Below are the code and all the weights of a small trained network. Each question names an input and a class and asks about switching units off, where a switched-off unit gives its printed mean instead of its output.

import numpy as np


def w(rows, s, z=0):
    codes = np.array(rows[::2]) - 128.0
    scale = np.full(codes.shape[1], s)
    scale[-1] = z or s
    return codes * scale


def f(y):
    return np.maximum(y, 0)


def log_softmax(a):
    a = a - a.max(-1, keepdims=True)
    return a - np.log(np.exp(a).sum(-1, keepdims=True))


def net(x, mask):
    res = np.array(x, float).reshape(1, 5) / 4 @ E
    y = f(res @ A[0][:, :-1].T + A[0][:, -1])
    res = res + np.where(mask, y, B[0][:, -1]) @ B[0][:, :-1]
    return log_softmax(res[-1] @ U[:, :-1].T + U[:, -1])


A, B = {}, {}
E = w([
[204,66,138,56,101,254,119,166,184,110,157,169],'x0',
[25,111,40,49,197,200,189,137,185,77,102,45],'x1',
[116,54,109,131,110,114,156,102,183,155,153,53],'x2',
[86,152,99,173,72,137,101,90,228,124,91,118],'x3',
[113,172,71,153,86,104,103,171,178,184,228,79],'x4',
],0.011)
A[0] = w([
[129,100,146,87,177,154,143,144,190,155,160,78,118],'N1',
[190,48,95,33,165,155,143,185,42,155,146,179,204],'N2',
[180,73,127,126,138,158,42,122,206,115,104,99,155],'N3',
[164,192,2,128,204,118,159,230,113,166,89,78,114],'N4',
[85,154,84,88,206,144,125,103,156,112,181,107,207],'N5',
[53,119,92,77,140,62,194,72,130,137,184,36,250],'N6',
],0.0066,0.0016)
B[0] = w([
[94,99,163,141,73,188,187,108,89,83,170,60,187],'N1',
[158,152,199,103,155,180,103,73,162,85,164,144,213],'N2',
[137,160,68,132,11,159,157,64,166,125,134,153,179],'N3',
[100,145,150,119,136,195,36,184,128,167,174,185,196],'N4',
[33,153,156,53,128,200,153,167,167,109,125,89,207],'N5',
[43,131,131,110,130,155,156,175,66,213,114,231,254],'N6',
],0.011,0.012)
U = w([
[63,131,105,159,128,63,171,116,115,228,93,107,143],'0',
[114,78,61,100,73,160,254,67,166,84,165,54,91],'1',
[200,114,192,104,195,148,95,103,133,46,168,140,143],'2',
[72,214,60,122,170,144,109,103,221,39,42,90,194],'3',
[55,129,173,110,138,152,106,221,96,152,235,50,3],'4',
[239,218,164,208,54,22,22,129,95,166,159,133,219],'5',
],0.0081,0.0036)

Each question gives the input, the list of numbers given to net, and the class t.
The units are the neurons (one row each of A and B). Each row of codes is followed by its name. A weight is (code - 128) times the scale printed after its matrix; where a second scale follows, it is the last column's (A, B and U).
mask holds one flag per neuron, in row order. A switched-off neuron (its flag False) gives its mean, the last column of its row in B, instead of its output. The means were averaged over made-up inputs and are rounded, as every weight is.
A unit's drop is (log p(t) with every unit on - log p(t) with that unit switched off) / (log p(t) with every unit on - log p(t) with every unit switched off).
The circuit of an input: a set's keep is (log p(t) with only the set's units on - log p(t) with every unit switched off) / (log p(t) with every unit on - log p(t) with every unit switched off). Starting from all 6 units, units are removed one at a time, each time the one whose removal leaves the highest keep (on an exact tie, the one counted first), for as long as the keep stays at least 0.8.
circuit, biggest first: the units of the circuit, biggest drop first
unit that matters most: the unit with the biggest drop
k most important neurons: the k neurons with the biggest drops, biggest first
drop of u: that unit's drop, to one decimal
input [-1,-1,-2,3,0], class 5: unit that matters most : N5
input [-8,2,0,7,-4], class 0: 2 most important neurons : (N6, N2)
input [-8,7,0,-2,-1], class 4: 2 most important neurons : (N4, N5)
input [-6,8,-1,1,-7], class 4: 4 most important neurons : (N6, N4, N5, N3)
input [8,2,-2,3,-8], class 1: 3 most important neurons : (N3, N4, N1)
input [0,-3,7,0,1], class 0: 2 most important neurons : (N2, N5)
input [7,3,-6,-4,5], class 2: 2 most important neurons : (N2, N6)
input [1,6,7,3,3], class 4: 3 most important neurons : (N6, N4, N5)
input [-4,-4,-1,-2,-2], class 5: 2 most important neurons : (N6, N5)
input [1,-5,5,-3,-1], class 5: 2 most important neurons : (N5, N1)
input [3,5,-1,6,3], class 1: 2 most important neurons : (N3, N1)
input [3,-2,-1,-6,4], class 2: circuit, biggest first : (N2, N6)
input [-5,-2,-3,5,8], class 5: 2 most important neurons : (N5, N1)
input [1,-1,-7,8,6], class 5: circuit, biggest first : (N5)
input [-7,4,-8,-5,-8], class 2: drop of N1 : 0.0
input [1,-3,2,7,-1], class 5: drop of N5 : 0.9
input [3,-7,6,-5,7], class 5: drop of N5 : 0.1
